Below are the code and all the weights of a small trained network. Each question names an input and a target symbol and asks about switching units off, where a switched-off unit gives its printed mean instead of its output.

import numpy as np


def w(rows, s, z=0):
    codes = np.array(rows[::2]) - 128.0
    scale = np.full(codes.shape[1], s)
    scale[-1] = z or s
    return codes * scale


def norm(h):
    return h / np.sqrt((h * h).mean(-1, keepdims=True) + 1e-5)


def f(y):
    return y / 2 * (1 + np.tanh(0.7978845608 * (y + 0.044715 * y**3)))


def softmax(a):
    e = np.exp(a - a.max(-1, keepdims=True))
    return e / e.sum(-1, keepdims=True)


def log_softmax(a):
    a = a - a.max(-1, keepdims=True)
    return a - np.log(np.exp(a).sum(-1, keepdims=True))


def net(x, mask):
    ids = ['ΔΛΞαβγεζημτφω'.index(c) for c in x.split()]
    T = len(ids)
    res = E[ids] + P[:T]
    u = 0
    for l in range(2):
        r = norm(res)
        for j in range(2):
            rows = slice(2 * j, 2 * j + 2)
            q, k, v = (r @ M[l][rows].T for M in (Q, K, V))
            z = softmax(np.where(np.tri(T) > 0, q @ k.T / 2**0.5, -1e9)) @ v
            o = O[l][rows]
            res = res + np.where(mask[u + j], z, o[:, -1]) @ o[:, :-1]
        u += 2
        y = f(norm(res) @ A[l][:, :-1].T + A[l][:, -1])
        res = res + np.where(mask[u : u + 8], y, B[l][:, -1]) @ B[l][:, :-1]
        u += 8
    return log_softmax(norm(res)[-1] @ U[:, :-1].T + U[:, -1])


Q, K, V, O, A, B = {}, {}, {}, {}, {}, {}
E = w([
[109,114,126,188,168,210,168,94,172,142],'Δ',
[77,114,136,180,95,107,83,161,101,86],'Λ',
[130,122,62,173,126,75,82,127,170,76],'Ξ',
[137,146,89,151,115,75,94,128,243,132],'α',
[164,75,59,169,139,180,210,208,137,251],'β',
[67,149,105,157,153,51,159,129,74,129],'γ',
[112,166,125,162,172,108,197,216,115,150],'ε',
[147,127,120,118,146,143,161,162,151,127],'ζ',
[78,33,155,131,95,104,135,35,87,189],'η',
[109,134,127,123,143,136,82,167,156,128],'μ',
[151,130,125,72,163,67,157,118,83,97],'τ',
[201,111,178,163,96,87,170,184,131,123],'φ',
[171,179,208,123,168,86,229,136,129,222],'ω',
],0.022)
P = w([
[121,159,62,148,120,197,147,84,123,78],'0',
[86,196,132,208,73,88,184,111,224,160],'1',
[62,164,117,191,55,79,158,118,188,180],'2',
[186,56,129,189,218,103,125,212,90,178],'3',
[179,92,110,129,195,75,128,198,73,164],'4',
[115,48,149,90,179,75,85,230,166,142],'5',
[109,61,179,60,145,95,97,199,120,141],'6',
[119,57,215,23,137,38,87,188,165,133],'7',
[139,62,200,3,144,47,108,211,153,147],'8',
],0.017)
Q[0] = w([
[183,150,107,128,174,185,152,95,73,114],'0.h0',
[107,211,106,167,94,145,165,96,170,122],'0.h0',
[118,140,97,124,157,255,120,59,115,115],'0.h1',
[144,152,111,171,166,116,160,128,63,129],'0.h1',
],0.097)
K[0] = w([
[62,243,65,223,122,71,148,78,220,180],'0.h0',
[116,180,18,138,156,252,110,60,79,59],'0.h0',
[59,110,1,242,84,217,85,78,155,88],'0.h1',
[153,183,166,160,123,115,159,79,235,188],'0.h1',
],0.064)
V[0] = w([
[208,159,121,113,43,228,120,156,133,90],'0.h0',
[78,150,49,57,170,183,85,33,90,152],'0.h0',
[104,147,176,111,195,143,140,120,155,254],'0.h1',
[201,76,163,123,113,60,155,88,176,157],'0.h1',
],0.062)
O[0] = w([
[154,121,71,232,95,187,217,210,130,75,116],'0.h0',
[133,142,61,45,254,97,187,215,32,164,12],'0.h0',
[151,241,209,165,166,131,95,125,102,213,158],'0.h1',
[188,67,170,158,151,130,179,138,141,155,190],'0.h1',
],0.022,0.11)
A[0] = w([
[122,168,109,222,164,65,199,114,155,129,136],'0.n0',
[77,151,153,151,51,121,152,126,182,103,114],'0.n1',
[162,86,188,94,133,55,199,224,91,150,130],'0.n2',
[187,69,196,105,140,112,146,49,195,135,196],'0.n3',
[147,184,163,117,51,117,65,137,113,87,114],'0.n4',
[133,77,154,19,150,98,116,82,66,181,95],'0.n5',
[128,134,77,145,93,134,165,117,103,76,254],'0.n6',
[176,48,217,84,123,124,3,124,138,125,169],'0.n7',
],0.041,0.0086)
B[0] = w([
[59,89,139,113,121,130,119,169,131,210,150],'0.n0',
[135,152,127,141,154,186,48,107,132,99,214],'0.n1',
[162,75,126,146,174,203,116,106,253,89,160],'0.n2',
[167,79,162,153,91,167,36,192,80,116,255],'0.n3',
[100,121,147,101,179,179,103,235,119,161,196],'0.n4',
[135,51,166,134,145,194,60,43,130,71,161],'0.n5',
[151,132,197,157,162,108,134,71,123,186,151],'0.n6',
[114,144,97,137,131,20,34,236,191,184,246],'0.n7',
],0.036,0.059)
Q[1] = w([
[139,198,120,106,48,96,35,89,144,71],'1.h0',
[132,95,80,100,184,147,150,172,124,98],'1.h0',
[162,245,126,78,65,124,185,93,80,108],'1.h1',
[139,83,123,85,101,111,114,124,133,109],'1.h1',
],0.11)
K[1] = w([
[64,140,15,79,195,103,212,102,126,98],'1.h0',
[82,87,110,139,149,126,27,126,190,107],'1.h0',
[129,83,227,172,148,119,2,186,190,144],'1.h1',
[206,190,167,133,23,131,111,186,83,87],'1.h1',
],0.073)
V[1] = w([
[141,122,162,78,193,157,22,47,114,135],'1.h0',
[137,109,112,72,219,103,210,109,110,157],'1.h0',
[133,44,186,129,137,54,210,125,202,173],'1.h1',
[102,117,70,44,40,33,94,104,152,2],'1.h1',
],0.066)
O[1] = w([
[141,77,127,51,48,159,117,107,68,174,206],'1.h0',
[130,181,133,82,115,77,180,151,58,72,242],'1.h0',
[156,87,167,108,157,58,163,143,231,123,89],'1.h1',
[43,110,252,155,143,156,131,167,102,71,3],'1.h1',
],0.036,0.02)
A[1] = w([
[107,110,88,99,123,168,91,131,59,189,132],'1.n0',
[107,147,254,88,111,104,182,130,126,72,108],'1.n1',
[149,119,129,83,172,91,195,135,116,103,157],'1.n2',
[157,169,60,176,145,81,114,95,184,132,66],'1.n3',
[233,144,134,75,41,81,153,115,150,135,179],'1.n4',
[130,55,103,112,65,164,132,61,108,212,139],'1.n5',
[89,137,132,170,183,69,103,148,197,120,2],'1.n6',
[163,148,118,129,58,144,22,188,121,105,191],'1.n7',
],0.06,0.0072)
B[1] = w([
[147,179,92,72,156,90,110,144,233,79,164],'1.n0',
[123,83,24,191,93,41,117,116,131,222,163],'1.n1',
[162,57,138,141,136,214,81,124,168,192,146],'1.n2',
[136,118,205,94,6,159,96,185,68,119,175],'1.n3',
[114,155,143,174,189,148,81,9,94,52,176],'1.n4',
[35,183,209,186,122,52,209,138,199,156,173],'1.n5',
[75,161,101,11,82,124,115,113,191,119,173],'1.n6',
[108,82,88,84,253,167,112,136,194,156,255],'1.n7',
],0.05,0.09)
U = w([
[164,158,104,129,162,161,112,132,53,94,242],'Δ',
[94,145,156,231,86,160,102,60,110,57,214],'Λ',
[103,112,110,172,124,7,166,158,139,104,140],'Ξ',
[196,118,187,65,152,94,173,107,174,71,87],'α',
[190,140,83,131,44,94,107,133,83,143,169],'β',
[106,63,123,38,65,150,127,129,61,167,210],'γ',
[72,239,100,119,125,137,133,104,146,236,2],'ε',
[155,168,114,58,85,145,161,244,170,107,31],'ζ',
[85,124,153,70,184,116,130,45,127,112,134],'η',
[87,193,67,107,207,153,147,163,128,117,184],'μ',
[148,25,65,111,175,79,115,142,115,152,49],'τ',
[165,51,144,145,128,205,128,117,197,84,101],'φ',
[208,220,229,177,142,96,132,112,119,255,110],'ω',
],0.011,0.0051)

Each question gives the input, a string of symbols that net reads in full, and the target symbol t.
The units are the heads (2 rows each of Q, K, V and O) and the neurons (one row each of A and B). Each row of codes is followed by its name. A weight is (code - 128) times the scale printed after its matrix; where a second scale follows, it is the last column's (O, A, B and U).
mask holds one flag per unit, layer by layer, with each layer's heads first. A switched-off unit (its flag False) gives its mean, the last column of its rows in O or B, instead of its output. The means were averaged over made-up inputs and are rounded, as every weight is.
A unit's drop is (log p(t) with every unit on - log p(t) with that unit switched off) / (log p(t) with every unit on - log p(t) with every unit switched off).
most important unit: the unit with the biggest drop
k most important neurons: the k neurons with the biggest drops, biggest first
k most important neurons of layer l: the k neurons of layer l with the biggest drops, biggest first
input Ξ α Δ, target Ξ: 3 most important neurons	[1.n1 1.n7 0.n4]
input τ γ Ξ γ γ ω, target ω: most important neuron	[0.n1]
input μ τ ω τ ζ μ, target μ: 2 most important neurons of layer 0	[0.n7 0.n6]
input Ξ ω μ ε η, target Ξ: 3 most important neurons	[0.n3 0.n1 1.n1]
input ε Δ Λ, target ε: 4 most important neurons	[1.n5 0.n7 0.n6 0.n3]
input η Ξ γ η Ξ φ ζ α φ, target η: 3 most important neurons of layer 0	[0.n7 0.n3 0.n1]
input τ Δ Ξ φ Δ γ, target τ: 3 most important neurons	[0.n3 1.n1 1.n7]
input ω φ Λ, target ω: 4 most important neurons of layer 1	[1.n5 1.n6 1.n3 1.n7]
input Ξ ω φ φ Δ Λ φ, target Ξ: 2 most important neurons	[0.n3 1.n1]
input Ξ η γ, target τ: 2 most important neurons	[1.n1 0.n7]
input τ τ ε, target τ: 2 most important neurons	[0.n3 0.n1]
input μ φ τ φ γ μ, target μ: 2 most important neurons of layer 1	[1.n7 1.n3]
input ε ζ ε γ β, target ε: 2 most important neurons	[1.n5 0.n7]
input Ξ Ξ ζ, target Ξ: most important unit	1.h1
input η γ η γ β γ ε ω ε, target η: 2 most important neurons	[1.n4 1.n7]
input ζ φ φ μ ζ μ, target ζ: 4 most important neurons of layer 0	[0.n6 0.n1 0.n3 0.n7]
input γ ω γ μ ζ, target γ: 2 most important neurons of layer 0	[0.n3 0.n4]
input Ξ φ η η α Λ, target Ξ: 2 most important neurons	[0.n3 0.n1]
input ε ω γ β η, target ε: 2 most important neurons	[0.n7 1.n5]
input ω ε ω, target ω: most important unit	0.h1
input β μ ε, target β: 3 most important neurons of layer 0	[0.n3 0.n1 0.n7]
input ε γ γ ε, target ε: 3 most important neurons	[1.n5 0.n7 0.n6]
input α φ γ ε Ξ γ η, target α: 3 most important neurons	[0.n6 0.n3 0.n1]
input γ β Δ, target γ: 4 most important neurons of layer 0	[0.n1 0.n3 0.n7 0.n4]
input ω Ξ Ξ γ ω φ Ξ, target ω: 2 most important neurons	[1.n5 1.n6]
input γ Ξ γ, target γ: 2 most important neurons of layer 1	[1.n4 1.n7]
input Λ μ φ τ Ξ, target Λ: most important unit	1.h1
input ζ φ ζ, target ζ: 3 most important neurons of layer 0	[0.n6 0.n3 0.n1]
input Ξ η β, target τ: 2 most important neurons of layer 1	[1.n1 1.n5]
